Below is a small trained network, with its code and all its weights. Each question gives an input and a class and asks what happens when units are switched off, that is, made to give their printed mean instead of their output.

import numpy as np


def w(rows, s, z=0):
    codes = np.array(rows[::2]) - 128.0
    scale = np.full(codes.shape[1], s)
    scale[-1] = z or s
    return codes * scale


def f(y):
    return y / 2 * (1 + np.tanh(0.7978845608 * (y + 0.044715 * y**3)))


def log_softmax(a):
    a = a - a.max(-1, keepdims=True)
    return a - np.log(np.exp(a).sum(-1, keepdims=True))


def net(x, mask):
    res = np.array(x, float).reshape(1, 7) / 4 @ E
    y = f(res @ A[0][:, :-1].T + A[0][:, -1])
    res = res + np.where(mask, y, B[0][:, -1]) @ B[0][:, :-1]
    return log_softmax(res[-1] @ U[:, :-1].T + U[:, -1])


A, B = {}, {}
E = w([
[129,190,181,167,83,79,80,101],'x0',
[66,120,128,132,150,125,137,119],'x1',
[165,158,39,162,158,35,174,213],'x2',
[145,77,197,87,206,181,66,197],'x3',
[111,156,186,182,47,112,155,187],'x4',
[255,171,123,40,26,110,104,106],'x5',
[69,212,65,80,197,111,11,179],'x6',
],0.0067)
A[0] = w([
[83,174,122,98,197,155,41,128,180],'n1',
[140,119,124,61,147,165,28,125,252],'n2',
[97,143,96,113,200,132,13,127,187],'n3',
[79,77,152,137,146,195,155,134,203],'n4',
[159,193,204,149,119,102,113,209,178],'n5',
[132,187,168,170,44,118,161,49,183],'n6',
[173,101,86,73,152,128,162,127,195],'n7',
[79,143,106,87,187,135,29,120,199],'n8',
[190,133,151,65,70,138,132,61,217],'n9',
[129,135,95,150,65,117,162,69,195],'n10',
[203,65,121,34,62,170,94,66,169],'n11',
[99,144,105,105,188,153,2,124,195],'n12',
[108,79,168,194,137,173,175,148,170],'n13',
[117,93,55,140,153,78,231,153,189],'n14',
[149,201,161,143,47,126,129,12,176],'n15',
[53,38,174,168,170,178,212,97,156],'n16',
[143,27,152,66,130,170,147,118,195],'n17',
[133,149,184,183,102,60,70,252,185],'n18',
[156,156,45,144,164,83,185,206,154],'n19',
[146,158,62,145,67,76,148,94,185],'n20',
[77,62,131,188,172,164,223,127,175],'n21',
[100,159,171,131,159,119,31,197,245],'n22',
[90,111,130,178,97,141,212,70,228],'n23',
[193,75,152,18,114,168,102,146,161],'n24',
],0.0074,0.0033)
B[0] = w([
[25,72,91,75,186,90,23,87,241],'n1',
[121,87,103,56,201,166,100,52,247],'n2',
[35,103,58,85,212,68,38,72,248],'n3',
[97,96,179,150,184,151,125,103,207],'n4',
[145,61,81,83,51,191,125,203,199],'n5',
[134,96,191,110,27,77,105,99,221],'n6',
[179,178,120,126,198,119,163,126,183],'n7',
[46,83,112,100,215,78,53,68,246],'n8',
[199,162,177,45,112,144,178,54,228],'n9',
[113,171,167,139,76,61,174,99,189],'n10',
[219,144,174,81,149,172,186,48,245],'n11',
[44,76,84,61,221,89,20,38,254],'n12',
[112,84,201,194,115,185,133,173,203],'n13',
[109,193,96,194,178,65,198,197,223],'n14',
[147,140,171,75,29,81,98,38,226],'n15',
[88,86,193,192,142,164,138,127,243],'n16',
[142,145,172,152,199,188,188,118,216],'n17',
[149,47,82,95,75,173,139,238,224],'n18',
[140,180,15,158,166,91,171,202,218],'n19',
[133,185,99,111,99,49,140,138,198],'n20',
[73,122,165,192,162,123,151,150,234],'n21',
[78,39,74,61,129,189,21,157,245],'n22',
[65,137,206,189,83,71,169,118,223],'n23',
[216,148,103,88,205,254,175,80,227],'n24',
],0.006,0.0065)
U = w([
[198,148,153,66,161,212,154,80,56],'0',
[136,208,54,174,163,65,162,198,170],'1',
[76,91,214,254,140,155,142,143,171],'2',
[136,155,177,99,17,48,122,83,2],'3',
[141,70,98,92,64,188,100,232,135],'4',
[57,99,89,61,193,112,39,88,209],'5',
],0.0075,0.00073)

Each question gives the input, the list of numbers given to net, and the class t.
The units are the neurons (one row each of A and B). Each row of codes is followed by its name. A weight is (code - 128) times the scale printed after its matrix; where a second scale follows, it is the last column's (A, B and U).
mask holds one flag per neuron, in row order. A switched-off neuron (its flag False) gives its mean, the last column of its row in B, instead of its output. The means were averaged over made-up inputs and are rounded, as every weight is.
A unit's drop is (log p(t) with every unit on - log p(t) with that unit switched off) / (log p(t) with every unit on - log p(t) with every unit switched off).
The circuit of an input: a set's keep is (log p(t) with only the set's units on - log p(t) with every unit switched off) / (log p(t) with every unit on - log p(t) with every unit switched off). Starting from the 12 units with the biggest drops (on a tie, the unit counted first), units are removed one at a time, each time the one whose removal leaves the highest keep (on an exact tie, the one counted first), for as long as the keep stays at least 0.8.
circuit, biggest first: the units of the circuit, biggest drop first
unit that matters most: the unit with the biggest drop
top k neurons: the k neurons with the biggest drops, biggest first
drop of u: that unit's drop, to one decimal
input [6,-3,-5,-5,-4,8,0], class 3: circuit, biggest first	(n15)
input [-2,7,-4,-8,-8,8,4], class 0: top 2 neurons	(n11 n9)
input [-7,-1,4,-2,7,-3,7], class 1: top 2 neurons	(n19 n14)
input [-2,-1,8,4,3,-6,1], class 1: circuit, biggest first	(n19 n14)
input [-3,6,8,4,5,4,4], class 4: circuit, biggest first	(n18 n5)
input [3,2,-3,4,5,8,-1], class 0: circuit, biggest first	(n24 n11)
input [0,0,-2,-2,-8,5,1], class 0: circuit, biggest first	(n11 n9)
input [1,1,6,-4,0,-7,-1], class 1: top 2 neurons	(n19 n14)
input [5,-3,7,-1,4,1,-1], class 1: top 2 neurons	(n19 n20)
input [-1,-5,-7,-5,7,-2,-5], class 3: top 2 neurons	(n15 n6)
input [5,-3,-2,3,6,-3,2], class 4: drop of n18	0.2
input [6,1,3,4,6,4,-4], class 4: drop of n5	0.7
input [-3,8,-4,6,1,-5,-2], class 2: drop of n14	0.0
input [-8,7,-5,4,-1,-6,-1], class 2: unit that matters most	n16
